Below is a small trained network, with its code and all its weights. Each question gives an input and a class and asks what happens when units are switched off, that is, made to give their printed mean instead of their output.

import numpy as np


def w(rows, s, z=0):
    codes = np.array(rows[::2]) - 128.0
    scale = np.full(codes.shape[1], s)
    scale[-1] = z or s
    return codes * scale


def norm(h):
    return h / np.sqrt((h * h).mean(-1, keepdims=True) + 1e-5)


def f(y):
    return np.maximum(y, 0)


def log_softmax(a):
    a = a - a.max(-1, keepdims=True)
    return a - np.log(np.exp(a).sum(-1, keepdims=True))


def net(x, mask):
    res = np.array(x, float).reshape(1, 7) / 4 @ E
    u = 0
    for l in range(2):
        y = f(norm(res) @ A[l][:, :-1].T + A[l][:, -1])
        res = res + np.where(mask[u : u + 15], y, B[l][:, -1]) @ B[l][:, :-1]
        u += 15
    return log_softmax(norm(res)[-1] @ U[:, :-1].T + U[:, -1])


A, B = {}, {}
E = w([
[190,164,47],'x0',
[127,128,129],'x1',
[199,128,182],'x2',
[128,128,127],'x3',
[128,126,130],'x4',
[107,254,121],'x5',
[128,127,127],'x6',
],0.0053)
A[0] = w([
[26,163,99,92],'0.n0',
[76,87,164,107],'0.n1',
[62,108,67,166],'0.n2',
[148,53,61,176],'0.n3',
[152,81,34,46],'0.n4',
[122,135,92,127],'0.n5',
[254,85,112,1],'0.n6',
[149,18,110,192],'0.n7',
[177,134,58,146],'0.n8',
[117,82,25,59],'0.n9',
[176,92,101,133],'0.n10',
[173,165,71,103],'0.n11',
[112,67,153,124],'0.n12',
[115,196,116,128],'0.n13',
[179,79,68,106],'0.n14',
],0.0084,0.0076)
B[0] = w([
[97,74,180,171],'0.n0',
[144,100,94,162],'0.n1',
[79,151,99,202],'0.n2',
[119,188,106,222],'0.n3',
[112,254,188,147],'0.n4',
[114,141,135,148],'0.n5',
[251,121,100,146],'0.n6',
[175,153,89,254],'0.n7',
[178,124,102,189],'0.n8',
[136,217,144,150],'0.n9',
[128,169,134,171],'0.n10',
[128,72,113,165],'0.n11',
[131,105,95,175],'0.n12',
[109,65,139,181],'0.n13',
[131,184,141,168],'0.n14',
],0.0096,0.0061)
A[1] = w([
[214,83,137,147],'1.n0',
[126,133,95,126],'1.n1',
[139,176,113,39],'1.n2',
[120,122,236,92],'1.n3',
[174,140,128,196],'1.n4',
[143,146,178,55],'1.n5',
[184,131,115,200],'1.n6',
[107,204,93,230],'1.n7',
[188,160,61,116],'1.n8',
[140,148,217,5],'1.n9',
[121,72,123,157],'1.n10',
[53,107,2,30],'1.n11',
[104,152,217,38],'1.n12',
[106,85,59,35],'1.n13',
[197,134,110,222],'1.n14',
],0.0075,0.0029)
B[1] = w([
[137,104,222,205],'1.n0',
[144,102,121,161],'1.n1',
[97,101,169,150],'1.n2',
[121,222,40,161],'1.n3',
[74,131,157,207],'1.n4',
[118,171,119,137],'1.n5',
[68,114,181,222],'1.n6',
[172,28,157,255],'1.n7',
[69,88,177,248],'1.n8',
[146,242,22,143],'1.n9',
[112,198,140,158],'1.n10',
[254,91,35,210],'1.n11',
[147,118,72,152],'1.n12',
[155,135,76,156],'1.n13',
[46,101,214,249],'1.n14',
],0.0053,0.0046)
U = w([
[139,64,38,170],'0',
[120,215,114,203],'1',
[127,69,215,178],'2',
[248,137,160,2],'3',
[7,107,121,31],'4',
],0.02,0.0049)

Each question gives the input, the list of numbers given to net, and the class t.
The units are the neurons (one row each of A and B). Each row of codes is followed by its name. A weight is (code - 128) times the scale printed after its matrix; where a second scale follows, it is the last column's (A, B and U).
mask holds one flag per neuron, layer by layer. A switched-off neuron (its flag False) gives its mean, the last column of its row in B, instead of its output. The means were averaged over made-up inputs and are rounded, as every weight is.
A unit's drop is (log p(t) with every unit on - log p(t) with that unit switched off) / (log p(t) with every unit on - log p(t) with every unit switched off).
The circuit of an input: a set's keep is (log p(t) with only the set's units on - log p(t) with every unit switched off) / (log p(t) with every unit on - log p(t) with every unit switched off). Starting from the 12 units with the biggest drops (on a tie, the unit counted first), units are removed one at a time, each time the one whose removal leaves the highest keep (on an exact tie, the one counted first), for as long as the keep stays at least 0.8.
units of the circuit, in order: the units of the circuit, biggest drop first
most important unit: the unit with the biggest drop
k most important neurons: the k neurons with the biggest drops, biggest first
top k neurons in layer l: the k neurons of layer l with the biggest drops, biggest first
drop when u is switched off: that unit's drop, to one decimal
input [6,1,-8,-2,-7,-1,4], class 1: units of the circuit, in order => (0.n9)
input [0,1,0,4,-5,4,2], class 4: top 4 neurons in layer 0 => (0.n7, 0.n0, 0.n3, 0.n13)
input [8,-5,1,2,-8,-5,2], class 3: 2 most important neurons => (0.n6, 0.n8)
input [7,-6,2,2,0,1,-4], class 2: top 2 neurons in layer 0 => (0.n7, 0.n11)
input [0,-6,-1,0,1,2,2], class 4: 3 most important neurons => (0.n7, 0.n0, 1.n7)
input [-1,5,-6,-2,-7,5,3], class 4: 2 most important neurons => (0.n0, 0.n7)
input [1,-1,0,-7,6,-5,-8], class 1: 3 most important neurons => (0.n3, 0.n7, 0.n14)
input [7,-1,1,0,-7,7,6], class 2: top 3 neurons in layer 0 => (0.n3, 0.n2, 0.n7)
input [0,-4,-1,4,3,7,3], class 4: top 3 neurons in layer 0 => (0.n7, 0.n0, 0.n12)
input [-2,-1,-8,2,-3,0,-4], class 0: 2 most important neurons => (1.n11, 1.n14)
input [-2,-8,5,-5,-2,3,7], class 1: drop when 0.n7 is switched off => 2.2
input [2,1,-1,4,-3,-8,3], class 1: drop when 0.n14 is switched off => 0.2
input [0,0,-6,-7,-6,6,-8], class 4: drop when 1.n14 is switched off => -0.1
input [6,3,0,7,3,8,6], class 0: most important unit => 0.n11
